Below are the code and all the weights of a small trained network. Each question names an input and a target symbol and asks about switching units off, where a switched-off unit gives its printed mean instead of its output.

import numpy as np


def w(rows, s, z=0):
    codes = np.array(rows[::2]) - 128.0
    scale = np.full(codes.shape[1], s)
    scale[-1] = z or s
    return codes * scale


def norm(h):
    return h / np.sqrt((h * h).mean(-1, keepdims=True) + 1e-5)


def f(y):
    return y / 2 * (1 + np.tanh(0.7978845608 * (y + 0.044715 * y**3)))


def softmax(a):
    e = np.exp(a - a.max(-1, keepdims=True))
    return e / e.sum(-1, keepdims=True)


def log_softmax(a):
    a = a - a.max(-1, keepdims=True)
    return a - np.log(np.exp(a).sum(-1, keepdims=True))


def net(x, mask):
    ids = ['βεζηλξπψ'.index(c) for c in x.split()]
    T = len(ids)
    res = E[ids] + P[:T]
    r = norm(res)
    for j in range(2):
        rows = slice(4 * j, 4 * j + 4)
        q, k, v = (r @ M[0][rows].T for M in (Q, K, V))
        z = softmax(np.where(np.tri(T) > 0, q @ k.T / 4**0.5, -1e9)) @ v
        o = O[0][rows]
        res = res + np.where(mask[j], z, o[:, -1]) @ o[:, :-1]
    y = f(norm(res) @ A[0][:, :-1].T + A[0][:, -1])
    res = res + np.where(mask[2:6], y, B[0][:, -1]) @ B[0][:, :-1]
    return log_softmax(norm(res)[-1] @ U[:, :-1].T + U[:, -1])


Q, K, V, O, A, B = {}, {}, {}, {}, {}, {}
E = w([
[60,150,127,126,67,144],'β',
[129,155,98,108,69,86],'ε',
[126,52,216,186,122,9],'ζ',
[183,202,108,85,63,122],'η',
[120,131,57,98,82,167],'λ',
[31,5,212,17,96,112],'ξ',
[93,105,114,213,133,107],'π',
[48,138,140,100,137,81],'ψ',
],0.019)
P = w([
[167,192,219,35,149,199],'0',
[80,39,96,180,18,62],'1',
[200,134,132,126,177,131],'2',
[49,139,204,251,119,74],'3',
[179,24,27,143,43,65],'4',
[201,152,123,119,171,143],'5',
[34,145,137,201,173,156],'6',
[125,44,31,233,82,53],'7',
[181,149,179,90,133,133],'8',
[72,155,177,255,152,103],'9',
[168,56,7,199,83,74],'10',
[190,165,147,96,152,147],'11',
[16,142,172,155,151,162],'12',
[142,58,32,166,69,94],'13',
],0.0095)
Q[0] = w([
[103,103,57,62,170,50],'H0',
[178,178,169,190,154,102],'H0',
[192,159,133,135,209,177],'H0',
[100,147,137,105,42,151],'H0',
[223,18,50,73,132,150],'H1',
[254,149,146,78,223,129],'H1',
[166,154,151,117,80,64],'H1',
[150,152,96,40,77,176],'H1',
],0.0091)
K[0] = w([
[104,106,110,115,95,93],'H0',
[132,110,178,172,170,179],'H0',
[160,90,74,166,115,134],'H0',
[131,152,141,85,123,179],'H0',
[171,105,8,182,73,91],'H1',
[112,87,40,70,140,93],'H1',
[175,244,122,56,50,101],'H1',
[122,161,90,72,69,154],'H1',
],0.013)
V[0] = w([
[180,121,173,231,106,165],'H0',
[104,207,205,92,73,117],'H0',
[234,84,71,160,213,146],'H0',
[72,161,127,119,151,54],'H0',
[102,68,85,88,167,1],'H1',
[8,163,94,119,153,92],'H1',
[154,181,46,219,91,80],'H1',
[185,195,67,60,109,76],'H1',
],0.0085)
O[0] = w([
[166,150,197,95,60,202,112],'H0',
[102,147,108,200,135,125,211],'H0',
[37,112,177,87,119,153,1],'H0',
[78,179,167,85,220,128,159],'H0',
[66,140,166,133,40,2,105],'H1',
[12,128,108,179,76,165,152],'H1',
[102,76,126,202,187,144,165],'H1',
[165,170,74,124,157,111,98],'H1',
],0.0082,0.0078)
A[0] = w([
[193,137,87,52,179,157,82],'N0',
[211,200,166,80,216,123,3],'N1',
[128,147,246,144,114,176,65],'N2',
[143,90,223,154,186,100,215],'N3',
],0.011,0.0032)
B[0] = w([
[45,46,161,187,2,110,182],'N0',
[112,82,203,73,247,108,167],'N1',
[83,95,110,156,255,157,195],'N2',
[147,217,100,85,74,165,252],'N3',
],0.012,0.0044)
U = w([
[166,218,95,154,45,208,86],'β',
[85,91,86,150,189,45,30],'ε',
[161,212,176,112,46,139,129],'ζ',
[133,44,155,121,136,113,252],'η',
[128,30,121,195,26,139,111],'λ',
[98,165,88,33,60,151,149],'ξ',
[111,151,135,104,184,255,160],'π',
[94,191,58,99,79,100,85],'ψ',
],0.0098,0.0034)

Each question gives the input, a string of symbols that net reads in full, and the target symbol t.
The units are the heads (4 rows each of Q, K, V and O) and the neurons (one row each of A and B). Each row of codes is followed by its name. A weight is (code - 128) times the scale printed after its matrix; where a second scale follows, it is the last column's (O, A, B and U).
mask holds one flag per unit, heads first, then neurons. A switched-off unit (its flag False) gives its mean, the last column of its rows in O or B, instead of its output. The means were averaged over made-up inputs and are rounded, as every weight is.
A unit's drop is (log p(t) with every unit on - log p(t) with that unit switched off) / (log p(t) with every unit on - log p(t) with every unit switched off).
The circuit of an input: a set's keep is (log p(t) with only the set's units on - log p(t) with every unit switched off) / (log p(t) with every unit on - log p(t) with every unit switched off). Starting from all 6 units, units are removed one at a time, each time the one whose removal leaves the highest keep (on an exact tie, the one counted first), for as long as the keep stays at least 0.8.
units of the circuit, in order: the units of the circuit, biggest drop first
unit that matters most: the unit with the biggest drop
top k neurons: the k neurons with the biggest drops, biggest first
which heads matter: for each layer, one digit per head in row order, 1 if its drop is at least 0.15 and else 0, layers parted by /
drop of u: that unit's drop, to one decimal
input π ψ λ λ λ π ξ η π, target π: units of the circuit, in order => [N2 H0]
input β ψ π β, target β: unit that matters most => H1
input λ λ β λ ζ λ ζ π ψ λ ξ, target ε: which heads matter => 10
input π η ζ π β ψ π η β β π ζ ψ, target π: which heads matter => 01
input π ψ ψ π β ζ ε β ψ β η, target ε: units of the circuit, in order => [H1 N3]
input ξ η η ξ π ε λ β λ η ζ ε, target ε: units of the circuit, in order => [H1 N1]
input λ π β ζ π λ λ π ξ λ, target λ: which heads matter => 11
input π ε η β ψ η ψ π π ξ, target π: units of the circuit, in order => [H1 N3 N2]
input λ λ η π ε ε ψ β π π ψ ζ β, target λ: units of the circuit, in order => [N3 H1]
input λ β π ε π π η ξ λ ζ π η η, target λ: units of the circuit, in order => [N0 H1 N3]
input π η η ξ π π π β λ ζ, target π: units of the circuit, in order => [N2 H0 H1 N3]
input π π λ π π ψ ε λ, target ε: units of the circuit, in order => [H0 N3]
input π ξ β λ β π η π ξ η, target π: top 2 neurons => [N1 N3]
input ε ψ η π λ ε λ β π λ λ ε η, target ε: units of the circuit, in order => [H1 N1 N3 N0]
input ζ λ ψ π, target ζ: units of the circuit, in order => [H1 N3 H0]
input ε η ζ ξ λ π β π ξ, target ξ: top 2 neurons => [N3 N0]
input ε ζ ψ λ ζ ξ ξ ζ π ξ ψ ξ, target ξ: units of the circuit, in order => [N3]
input π β β ε ζ π π π ξ π ζ π ξ, target π: units of the circuit, in order => [H1 N3 N0 N2]
input π ξ π λ, target π: top 2 neurons => [N0 N3]
input η η ξ π ε π π λ ζ λ ψ ε, target η: top neuron => [N1]
input η π π ε ζ ζ ζ ζ ψ η β, target ε: top 2 neurons => [N3 N0]
input ζ ξ ξ ξ π η ξ π λ π ε π, target π: top 2 neurons => [N2 N3]
input β λ ζ, target ζ: drop of H1 => 0.1
input ψ β λ η π ψ π β, target ε: drop of N3 => 0.2
input π η ε β, target π: drop of N2 => 0.3
input β ξ ξ ε, target β: drop of H1 => 0.9
input π π ε ψ η π ε, target π: units of the circuit, in order => [H1]
